Here is a tiny trained network, its code and every weight. The questions are about switching its units off for an input and a class, where a switched-off unit gives its printed mean instead of its output.

import numpy as np


def w(rows, s, z=0):
    codes = np.array(rows[::2]) - 128.0
    scale = np.full(codes.shape[1], s)
    scale[-1] = z or s
    return codes * scale


def norm(h):
    return h / np.sqrt((h * h).mean(-1, keepdims=True) + 1e-5)


def f(y):
    return y / 2 * (1 + np.tanh(0.7978845608 * (y + 0.044715 * y**3)))


def log_softmax(a):
    a = a - a.max(-1, keepdims=True)
    return a - np.log(np.exp(a).sum(-1, keepdims=True))


def net(x, mask):
    res = np.array(x, float).reshape(1, 3) / 4 @ E
    u = 0
    for l in range(2):
        y = f(norm(res) @ A[l][:, :-1].T + A[l][:, -1])
        res = res + np.where(mask[u : u + 3], y, B[l][:, -1]) @ B[l][:, :-1]
        u += 3
    return log_softmax(norm(res)[-1] @ U[:, :-1].T + U[:, -1])


A, B = {}, {}
E = w([
[221,226,104,254,233,63,37],'x0',
[76,21,224,133,189,52,121],'x1',
[118,188,39,34,105,169,188],'x2',
],0.0075)
A[0] = w([
[26,70,254,230,173,191,69,251],'0.n0',
[220,211,102,221,103,121,155,246],'0.n1',
[50,33,172,100,195,104,189,154],'0.n2',
],0.0074,0.0018)
B[0] = w([
[211,66,214,230,90,25,89,253],'0.n0',
[171,148,132,126,182,215,156,245],'0.n1',
[223,158,91,126,254,85,98,243],'0.n2',
],0.0086,0.0066)
A[1] = w([
[114,108,71,57,47,144,170,220],'1.n0',
[138,2,145,137,225,118,110,163],'1.n1',
[103,251,59,130,226,130,87,252],'1.n2',
],0.0068,0.002)
B[1] = w([
[80,183,247,101,138,104,176,208],'1.n0',
[97,160,22,77,78,86,128,253],'1.n1',
[224,109,117,127,255,236,132,251],'1.n2',
],0.0093,0.0053)
U = w([
[47,172,163,77,86,195,225,240],'0',
[101,90,110,63,136,64,178,186],'1',
[83,137,127,134,81,91,110,2],'2',
[95,63,103,145,95,144,165,2],'3',
[203,180,89,154,197,177,148,254],'4',
[32,115,82,174,94,120,113,2],'5',
[60,104,89,148,106,130,128,2],'6',
[172,83,179,202,100,8,79,242],'7',
],0.012,0.0041)

Each question gives the input, the list of numbers given to net, and the class t.
The units are the neurons (one row each of A and B). Each row of codes is followed by its name. A weight is (code - 128) times the scale printed after its matrix; where a second scale follows, it is the last column's (A, B and U).
mask holds one flag per neuron, layer by layer. A switched-off neuron (its flag False) gives its mean, the last column of its row in B, instead of its output. The means were averaged over made-up inputs and are rounded, as every weight is.
A unit's drop is (log p(t) with every unit on - log p(t) with that unit switched off) / (log p(t) with every unit on - log p(t) with every unit switched off).
The circuit of an input: a set's keep is (log p(t) with only the set's units on - log p(t) with every unit switched off) / (log p(t) with every unit on - log p(t) with every unit switched off). Starting from all 6 units, units are removed one at a time, each time the one whose removal leaves the highest keep (on an exact tie, the one counted first), for as long as the keep stays at least 0.8.
circuit, biggest first: the units of the circuit, biggest drop first
most important unit: the unit with the biggest drop
top k neurons: the k neurons with the biggest drops, biggest first
drop of u: that unit's drop, to one decimal
input [-1,-1,1], class 0: most important unit : 0.n2
input [-2,-7,7], class 0: top 2 neurons : 0.n2, 1.n0
input [0,-1,7], class 0: circuit, biggest first : 0.n2, 1.n0
input [-1,8,8], class 4: top 3 neurons : 0.n2, 0.n0, 1.n2
input [0,2,7], class 0: top 3 neurons : 0.n2, 1.n0, 0.n1
input [-7,-7,-7], class 0: top 2 neurons : 0.n0, 1.n0
input [-3,-7,6], class 0: top 2 neurons : 0.n2, 1.n0
input [-3,0,-2], class 7: top 2 neurons : 0.n0, 1.n2
input [-6,-7,-5], class 0: drop of 1.n0 : 0.0
input [-2,-7,0], class 0: drop of 1.n0 : 0.2
input [-4,-7,-2], class 0: drop of 0.n0 : 0.0
